Below is a small trained network, with its code and all its weights. Each question gives an input and a class and asks what happens when units are switched off, that is, made to give their printed mean instead of their output.

import numpy as np


def w(rows, s, z=0):
    codes = np.array(rows[::2]) - 128.0
    scale = np.full(codes.shape[1], s)
    scale[-1] = z or s
    return codes * scale


def norm(h):
    return h / np.sqrt((h * h).mean(-1, keepdims=True) + 1e-5)


def f(y):
    return y / 2 * (1 + np.tanh(0.7978845608 * (y + 0.044715 * y**3)))


def log_softmax(a):
    a = a - a.max(-1, keepdims=True)
    return a - np.log(np.exp(a).sum(-1, keepdims=True))


def net(x, mask):
    res = np.array(x, float).reshape(1, 4) / 4 @ E
    u = 0
    for l in range(2):
        y = f(norm(res) @ A[l][:, :-1].T + A[l][:, -1])
        res = res + np.where(mask[u : u + 11], y, B[l][:, -1]) @ B[l][:, :-1]
        u += 11
    return log_softmax(norm(res)[-1] @ U[:, :-1].T + U[:, -1])


A, B = {}, {}
E = w([
[131,132,125,129,126,127],'x0',
[105,133,89,2,159,140],'x1',
[219,115,90,115,253,67],'x2',
[217,36,200,93,31,117],'x3',
],0.0096)
A[0] = w([
[110,126,80,8,128,148,184],'0.n0',
[116,28,157,103,22,139,108],'0.n1',
[185,72,172,95,151,78,108],'0.n2',
[18,202,168,122,84,180,120],'0.n3',
[218,9,184,88,123,73,52],'0.n4',
[106,140,154,129,112,146,1],'0.n5',
[92,136,98,82,156,134,69],'0.n6',
[75,133,155,173,107,179,140],'0.n7',
[128,118,158,144,36,130,106],'0.n8',
[138,150,200,179,226,80,45],'0.n9',
[111,119,111,59,92,122,107],'0.n10',
],0.011,0.0078)
B[0] = w([
[69,83,183,1,161,109,247],'0.n0',
[49,37,122,96,82,19,254],'0.n1',
[112,221,112,126,172,166,197],'0.n2',
[145,220,142,152,134,249,242],'0.n3',
[127,215,163,145,104,249,236],'0.n4',
[68,165,79,190,98,205,113],'0.n5',
[234,172,207,94,134,91,147],'0.n6',
[225,135,182,65,136,125,200],'0.n7',
[157,100,167,175,131,27,210],'0.n8',
[8,89,14,132,137,121,166],'0.n9',
[74,9,97,52,50,209,158],'0.n10',
],0.009,0.0074)
A[1] = w([
[162,146,213,88,133,22,248],'1.n0',
[177,209,157,228,62,173,95],'1.n1',
[99,74,105,163,59,63,76],'1.n2',
[148,157,175,74,118,190,40],'1.n3',
[112,166,134,43,182,215,72],'1.n4',
[126,172,69,100,106,162,8],'1.n5',
[162,231,165,175,88,199,111],'1.n6',
[161,182,163,87,131,249,60],'1.n7',
[207,242,94,202,151,116,166],'1.n8',
[181,176,170,206,135,139,2],'1.n9',
[113,61,2,239,149,102,34],'1.n10',
],0.011,0.0045)
B[1] = w([
[160,161,39,213,168,127,241],'1.n0',
[114,31,44,190,123,105,222],'1.n1',
[160,169,207,105,169,51,178],'1.n2',
[144,185,122,173,181,161,191],'1.n3',
[179,192,172,186,148,79,255],'1.n4',
[100,106,216,133,129,187,128],'1.n5',
[84,52,72,38,120,125,232],'1.n6',
[233,108,179,108,79,201,242],'1.n7',
[105,24,57,155,41,108,220],'1.n8',
[78,42,114,100,27,203,164],'1.n9',
[46,202,173,160,176,251,178],'1.n10',
],0.011,0.0081)
U = w([
[135,25,44,190,49,187,254],'0',
[194,187,179,33,143,208,179],'1',
[36,152,40,201,188,213,65],'2',
[131,183,42,69,248,68,40],'3',
[186,101,176,203,44,48,99],'4',
[88,44,183,12,42,82,12],'5',
],0.016,0.0059)

Each question gives the input, the list of numbers given to net, and the class t.
The units are the neurons (one row each of A and B). Each row of codes is followed by its name. A weight is (code - 128) times the scale printed after its matrix; where a second scale follows, it is the last column's (A, B and U).
mask holds one flag per neuron, layer by layer. A switched-off neuron (its flag False) gives its mean, the last column of its row in B, instead of its output. The means were averaged over made-up inputs and are rounded, as every weight is.
A unit's drop is (log p(t) with every unit on - log p(t) with that unit switched off) / (log p(t) with every unit on - log p(t) with every unit switched off).
The circuit of an input: a set's keep is (log p(t) with only the set's units on - log p(t) with every unit switched off) / (log p(t) with every unit on - log p(t) with every unit switched off). Starting from the 12 units with the biggest drops (on a tie, the unit counted first), units are removed one at a time, each time the one whose removal leaves the highest keep (on an exact tie, the one counted first), for as long as the keep stays at least 0.8.
circuit, biggest first: the units of the circuit, biggest drop first
most important unit: the unit with the biggest drop
k most important neurons: the k neurons with the biggest drops, biggest first
k most important neurons of layer l: the k neurons of layer l with the biggest drops, biggest first
drop when u is switched off: that unit's drop, to one decimal
input [2,-5,4,0], class 2: circuit, biggest first : 0.n9; 1.n10
input [-1,-5,7,-2], class 2: circuit, biggest first : 0.n9; 1.n10
input [7,-1,-4,8], class 4: circuit, biggest first : 0.n8; 1.n6
input [8,0,0,8], class 4: most important unit : 0.n1
input [0,-3,0,1], class 4: circuit, biggest first : 0.n3; 1.n2
input [7,0,-7,2], class 4: 3 most important neurons : 0.n1; 0.n8; 1.n6
input [2,4,0,1], class 5: 2 most important neurons : 0.n10; 0.n3
input [0,4,2,8], class 1: 2 most important neurons : 0.n4; 0.n2
input [-4,-5,-5,1], class 4: 2 most important neurons : 0.n1; 0.n4
input [-7,-6,6,0], class 2: 2 most important neurons : 0.n9; 1.n10
input [4,-3,-4,1], class 4: 2 most important neurons of layer 0 : 0.n1; 0.n4
input [-1,-1,-3,6], class 4: 3 most important neurons of layer 0 : 0.n1; 0.n8; 0.n0
input [6,-2,0,1], class 4: 2 most important neurons of layer 0 : 0.n3; 0.n1
input [1,3,-6,2], class 5: circuit, biggest first : 0.n1
input [2,0,-1,-6], class 0: 2 most important neurons : 0.n0; 1.n8
input [2,-2,6,-6], class 2: 2 most important neurons : 1.n10; 0.n0
input [7,1,5,7], class 1: 2 most important neurons of layer 0 : 0.n4; 0.n8
input [3,-8,4,0], class 2: 4 most important neurons : 0.n9; 1.n10; 0.n3; 0.n4
input [7,-5,8,0], class 2: 3 most important neurons : 0.n9; 1.n10; 0.n3
input [3,-7,7,-1], class 2: most important unit : 0.n9
input [7,-2,8,-3], class 2: drop when 1.n10 is switched off : 0.2
input [-6,0,6,-5], class 2: drop when 1.n2 is switched off : 0.1
input [-7,6,-1,-7], class 1: drop when 0.n1 is switched off : 0.1
